Here is a tiny trained network, its code and every weight. The questions are about switching its units off for an input and a class, where a switched-off unit gives its printed mean instead of its output.

import numpy as np


def w(rows, s, z=0):
    codes = np.array(rows[::2]) - 128.0
    scale = np.full(codes.shape[1], s)
    scale[-1] = z or s
    return codes * scale


def norm(h):
    return h / np.sqrt((h * h).mean(-1, keepdims=True) + 1e-5)


def f(y):
    return y / 2 * (1 + np.tanh(0.7978845608 * (y + 0.044715 * y**3)))


def log_softmax(a):
    a = a - a.max(-1, keepdims=True)
    return a - np.log(np.exp(a).sum(-1, keepdims=True))


def net(x, mask):
    res = np.array(x, float).reshape(1, 6) / 4 @ E
    u = 0
    for l in range(4):
        y = f(norm(res) @ A[l][:, :-1].T + A[l][:, -1])
        res = res + np.where(mask[u : u + 4], y, B[l][:, -1]) @ B[l][:, :-1]
        u += 4
    return log_softmax(norm(res)[-1] @ U[:, :-1].T + U[:, -1])


A, B = {}, {}
E = w([
[145,144,103,145,148,174,201,146,212,155,120],'x0',
[175,99,95,171,103,155,112,70,154,210,114],'x1',
[176,91,116,143,151,133,34,140,122,102,2],'x2',
[98,90,127,210,49,193,125,120,88,142,179],'x3',
[172,84,88,156,128,100,143,159,113,139,181],'x4',
[134,140,207,71,164,187,66,134,138,137,170],'x5',
],0.0083)
A[0] = w([
[161,121,65,248,199,84,178,201,127,145,223,108],'L0N0',
[138,111,185,171,99,183,91,1,182,147,221,74],'L0N1',
[56,107,139,212,38,45,117,65,103,101,63,252],'L0N2',
[58,223,84,117,180,55,142,73,139,174,144,24],'L0N3',
],0.0051,0.0014)
B[0] = w([
[128,72,18,45,159,50,144,145,99,122,127,244],'L0N0',
[186,101,195,159,76,177,98,254,176,171,195,243],'L0N1',
[112,33,103,175,167,111,133,141,127,18,178,252],'L0N2',
[101,138,84,148,54,160,42,181,109,80,131,171],'L0N3',
],0.009,0.003)
A[1] = w([
[145,83,104,93,107,64,174,92,85,153,105,29],'L1N0',
[131,127,208,24,156,123,111,126,132,94,105,134],'L1N1',
[94,151,120,115,63,31,132,109,143,116,151,5],'L1N2',
[118,187,98,83,149,92,254,170,187,121,171,119],'L1N3',
],0.008,0.0024)
B[1] = w([
[90,183,110,118,229,92,122,90,170,135,117,152],'L1N0',
[103,246,91,79,139,188,27,30,155,174,107,233],'L1N1',
[119,39,50,116,68,89,139,116,170,69,97,147],'L1N2',
[135,133,169,181,29,173,85,212,1,95,96,253],'L1N3',
],0.0084,0.0052)
A[2] = w([
[107,166,76,153,110,105,79,215,74,48,78,181],'L2N0',
[80,133,118,165,99,129,56,152,68,84,150,162],'L2N1',
[63,169,195,11,95,140,185,2,177,166,139,3],'L2N2',
[89,117,108,85,214,70,46,223,248,134,58,248],'L2N3',
],0.0063,0.0017)
B[2] = w([
[126,116,115,175,46,186,155,158,87,115,2,253],'L2N0',
[118,150,181,135,81,124,174,182,100,151,78,221],'L2N1',
[24,164,121,109,214,187,149,156,178,47,82,165],'L2N2',
[165,215,183,113,177,169,194,69,37,86,155,230],'L2N3',
],0.0076,0.0059)
A[3] = w([
[158,74,73,122,91,126,126,72,188,211,254,5],'L3N0',
[99,141,213,176,94,171,168,193,137,233,182,118],'L3N1',
[139,162,103,215,117,162,41,124,88,102,98,114],'L3N2',
[100,104,222,144,105,157,107,149,105,143,168,145],'L3N3',
],0.0066,0.0025)
B[3] = w([
[123,146,85,229,179,113,51,109,166,201,158,175],'L3N0',
[200,107,223,177,70,177,145,123,110,141,127,253],'L3N1',
[128,125,140,118,58,147,135,150,80,122,137,217],'L3N2',
[150,195,164,165,103,204,136,116,161,252,135,210],'L3N3',
],0.011,0.0052)
U = w([
[199,82,61,98,229,70,219,93,222,83,79,56],'0',
[115,204,195,52,183,172,35,61,132,143,141,134],'1',
[183,158,240,203,16,236,133,172,77,185,118,211],'2',
[68,53,50,182,45,73,172,188,59,37,109,202],'3',
[169,64,78,223,178,94,83,85,212,200,255,76],'4',
[29,55,186,65,153,51,183,135,242,172,142,2],'5',
],0.0089,0.005)

Each question gives the input, the list of numbers given to net, and the class t.
The units are the neurons (one row each of A and B). Each row of codes is followed by its name. A weight is (code - 128) times the scale printed after its matrix; where a second scale follows, it is the last column's (A, B and U).
mask holds one flag per neuron, layer by layer. A switched-off neuron (its flag False) gives its mean, the last column of its row in B, instead of its output. The means were averaged over made-up inputs and are rounded, as every weight is.
A unit's drop is (log p(t) with every unit on - log p(t) with that unit switched off) / (log p(t) with every unit on - log p(t) with every unit switched off).
The circuit of an input: a set's keep is (log p(t) with only the set's units on - log p(t) with every unit switched off) / (log p(t) with every unit on - log p(t) with every unit switched off). Starting from the 12 units with the biggest drops (on a tie, the unit counted first), units are removed one at a time, each time the one whose removal leaves the highest keep (on an exact tie, the one counted first), for as long as the keep stays at least 0.8.
units of the circuit, in order: the units of the circuit, biggest drop first
most important unit: the unit with the biggest drop
k most important neurons: the k neurons with the biggest drops, biggest first
top k neurons in layer l: the k neurons of layer l with the biggest drops, biggest first
drop of u: that unit's drop, to one decimal
input [-8,8,5,-4,4,1], class 1: most important unit	L1N3
input [4,2,8,-5,0,-6], class 0: units of the circuit, in order	L1N3, L3N1
input [7,7,8,-4,-4,-6], class 0: units of the circuit, in order	L1N3, L3N1
input [-6,0,1,-4,8,-6], class 0: 2 most important neurons	L1N0, L1N3
input [4,-4,-2,-8,8,0], class 3: units of the circuit, in order	L1N3, L0N0, L3N1
input [8,8,4,-1,1,0], class 4: units of the circuit, in order	L2N0, L1N3, L2N1
input [0,3,-1,5,4,2], class 4: 3 most important neurons	L1N3, L3N0, L2N0
input [-4,7,-2,1,7,2], class 4: units of the circuit, in order	L1N3, L3N0
input [1,1,7,-5,4,-7], class 0: units of the circuit, in order	L1N3, L1N0
input [3,8,-6,8,-2,0], class 4: 2 most important neurons	L3N0, L1N3
input [0,7,-1,-1,-6,-7], class 3: 2 most important neurons	L0N2, L0N3
input [5,-8,3,5,-1,6], class 1: top 2 neurons in layer 1	L1N3, L1N1
input [-2,7,7,-5,-6,-7], class 0: 2 most important neurons	L1N3, L0N1
input [-2,-7,1,-1,-4,2], class 1: most important unit	L1N1
input [-1,-5,6,-8,6,-1], class 1: top 2 neurons in layer 1	L1N1, L1N3
input [6,1,5,-3,5,-5], class 3: 2 most important neurons	L1N3, L2N0
input [-6,5,0,2,3,-2], class 3: 2 most important neurons	L0N2, L1N1
input [6,-5,2,-3,3,7], class 1: drop of L3N1	0.2
input [6,-5,-1,8,6,-3], class 3: drop of L0N0	1.2
input [0,3,5,-2,4,3], class 1: most important unit	L1N3
input [0,-6,7,-8,1,-1], class 1: top 2 neurons in layer 1	L1N1, L1N3
input [0,3,-5,-5,6,-8], class 3: drop of L1N3	0.3
input [3,2,2,0,0,-1], class 0: top 2 neurons in layer 1	L1N3, L1N1
input [3,1,7,-4,0,-4], class 0: top 2 neurons in layer 3	L3N1, L3N3
